Below are the code and all the weights of a small trained network. Each question names an input and a target symbol and asks about switching units off, where a switched-off unit gives its printed mean instead of its output.

import numpy as np


def w(rows, s, z=0):
    codes = np.array(rows[::2]) - 128.0
    scale = np.full(codes.shape[1], s)
    scale[-1] = z or s
    return codes * scale


def norm(h):
    return h / np.sqrt((h * h).mean(-1, keepdims=True) + 1e-5)


def f(y):
    return y / 2 * (1 + np.tanh(0.7978845608 * (y + 0.044715 * y**3)))


def softmax(a):
    e = np.exp(a - a.max(-1, keepdims=True))
    return e / e.sum(-1, keepdims=True)


def log_softmax(a):
    a = a - a.max(-1, keepdims=True)
    return a - np.log(np.exp(a).sum(-1, keepdims=True))


def net(x, mask):
    ids = ['αβηθπτω'.index(c) for c in x.split()]
    T = len(ids)
    res = E[ids] + P[:T]
    r = norm(res)
    for j in range(3):
        rows = slice(3 * j, 3 * j + 3)
        q, k, v = (r @ M[0][rows].T for M in (Q, K, V))
        z = softmax(np.where(np.tri(T) > 0, q @ k.T / 3**0.5, -1e9)) @ v
        o = O[0][rows]
        res = res + np.where(mask[j], z, o[:, -1]) @ o[:, :-1]
    y = f(norm(res) @ A[0][:, :-1].T + A[0][:, -1])
    res = res + np.where(mask[3:11], y, B[0][:, -1]) @ B[0][:, :-1]
    return log_softmax(norm(res)[-1] @ U[:, :-1].T + U[:, -1])


Q, K, V, O, A, B = {}, {}, {}, {}, {}, {}
E = w([
[122,146,116,89,167],'α',
[191,161,80,161,171],'β',
[170,94,152,127,144],'η',
[162,160,88,137,184],'θ',
[255,237,92,99,84],'π',
[160,192,64,122,79],'τ',
[91,146,114,166,123],'ω',
],0.022)
P = w([
[161,162,179,188,94],'0',
[98,141,178,165,141],'1',
[104,182,107,179,154],'2',
[123,161,84,161,176],'3',
[111,135,82,133,175],'4',
[102,102,85,111,176],'5',
[97,66,89,88,167],'6',
[101,25,69,84,159],'7',
[120,2,73,91,168],'8',
[139,14,119,62,215],'9',
],0.0074)
Q[0] = w([
[92,95,69,191,163],'h0',
[91,141,103,192,57],'h0',
[75,42,217,169,55],'h0',
[189,62,251,116,121],'h1',
[211,198,153,164,140],'h1',
[154,50,149,185,73],'h1',
[148,111,141,103,69],'h2',
[21,143,103,178,101],'h2',
[126,64,205,175,79],'h2',
],0.011)
K[0] = w([
[114,113,98,109,101],'h0',
[135,127,190,107,126],'h0',
[65,112,186,142,165],'h0',
[125,61,206,143,129],'h1',
[141,149,145,90,167],'h1',
[86,80,162,134,161],'h1',
[152,150,153,123,163],'h2',
[85,162,162,169,116],'h2',
[175,221,254,110,135],'h2',
],0.017)
V[0] = w([
[99,153,123,102,171],'h0',
[94,178,166,247,124],'h0',
[181,152,44,116,125],'h0',
[57,221,67,139,134],'h1',
[128,83,105,186,169],'h1',
[76,178,122,161,143],'h1',
[243,170,136,55,58],'h2',
[140,136,160,60,159],'h2',
[182,124,155,130,169],'h2',
],0.011)
O[0] = w([
[125,169,213,104,70,135],'h0',
[152,8,181,159,125,162],'h0',
[125,128,181,115,87,253],'h0',
[33,151,137,120,135,224],'h1',
[11,47,136,79,131,131],'h1',
[2,148,177,169,156,159],'h1',
[94,165,67,22,131,75],'h2',
[153,241,159,97,225,89],'h2',
[176,84,227,33,184,133],'h2',
],0.0072,0.011)
A[0] = w([
[88,76,98,254,53,132],'n0',
[61,207,93,137,99,254],'n1',
[169,64,183,140,120,46],'n2',
[97,136,104,149,40,52],'n3',
[81,51,118,146,210,76],'n4',
[97,124,91,134,39,25],'n5',
[86,136,61,71,53,35],'n6',
[135,98,105,119,58,14],'n7',
],0.0088,0.0027)
B[0] = w([
[78,113,116,225,69,253],'n0',
[143,76,71,114,104,216],'n1',
[87,84,109,77,125,142],'n2',
[164,136,156,167,202,154],'n3',
[116,167,153,120,146,194],'n4',
[93,120,178,101,124,144],'n5',
[88,148,107,90,248,142],'n6',
[97,155,132,111,181,121],'n7',
],0.013,0.007)
U = w([
[112,114,2,108,169,90],'α',
[179,227,143,111,34,173],'β',
[202,33,115,120,152,154],'η',
[149,127,117,141,142,2],'θ',
[116,154,185,144,214,102],'π',
[192,167,114,164,167,71],'τ',
[123,89,102,218,111,227],'ω',
],0.0094,0.003)

Each question gives the input, a string of symbols that net reads in full, and the target symbol t.
The units are the heads (3 rows each of Q, K, V and O) and the neurons (one row each of A and B). Each row of codes is followed by its name. A weight is (code - 128) times the scale printed after its matrix; where a second scale follows, it is the last column's (O, A, B and U).
mask holds one flag per unit, heads first, then neurons. A switched-off unit (its flag False) gives its mean, the last column of its rows in O or B, instead of its output. The means were averaged over made-up inputs and are rounded, as every weight is.
A unit's drop is (log p(t) with every unit on - log p(t) with that unit switched off) / (log p(t) with every unit on - log p(t) with every unit switched off).
most important unit: the unit with the biggest drop
top k neurons: the k neurons with the biggest drops, biggest first
heads that matter: for each layer, one digit per head in row order, 1 if its drop is at least 0.15 and else 0, layers parted by /
drop of u: that unit's drop, to one decimal
input ω τ η β π α α θ τ α, target α: most important unit	h0
input θ β τ ω θ θ τ β, target α: heads that matter	101
input ω η β ω π θ β, target τ: heads that matter	101
input θ θ θ α, target π: heads that matter	001
input β π θ θ θ θ θ τ, target α: heads that matter	000
input η τ τ τ α, target α: heads that matter	001
input η ω τ η, target η: heads that matter	010
input θ β θ α π θ θ β, target π: heads that matter	001
input θ θ η θ η θ ω θ θ θ, target π: heads that matter	000
input ω β τ τ η θ, target α: top 2 neurons	[n0 n1]
input β θ θ θ θ β, target π: drop of n0	0.1
input π θ ω τ τ η τ θ, target α: drop of n4	0.0
input ω β π θ θ, target τ: drop of n6	0.1
input θ θ β β θ, target π: most important unit	h2
input η θ α α ω θ ω π α θ, target τ: drop of n0	0.3
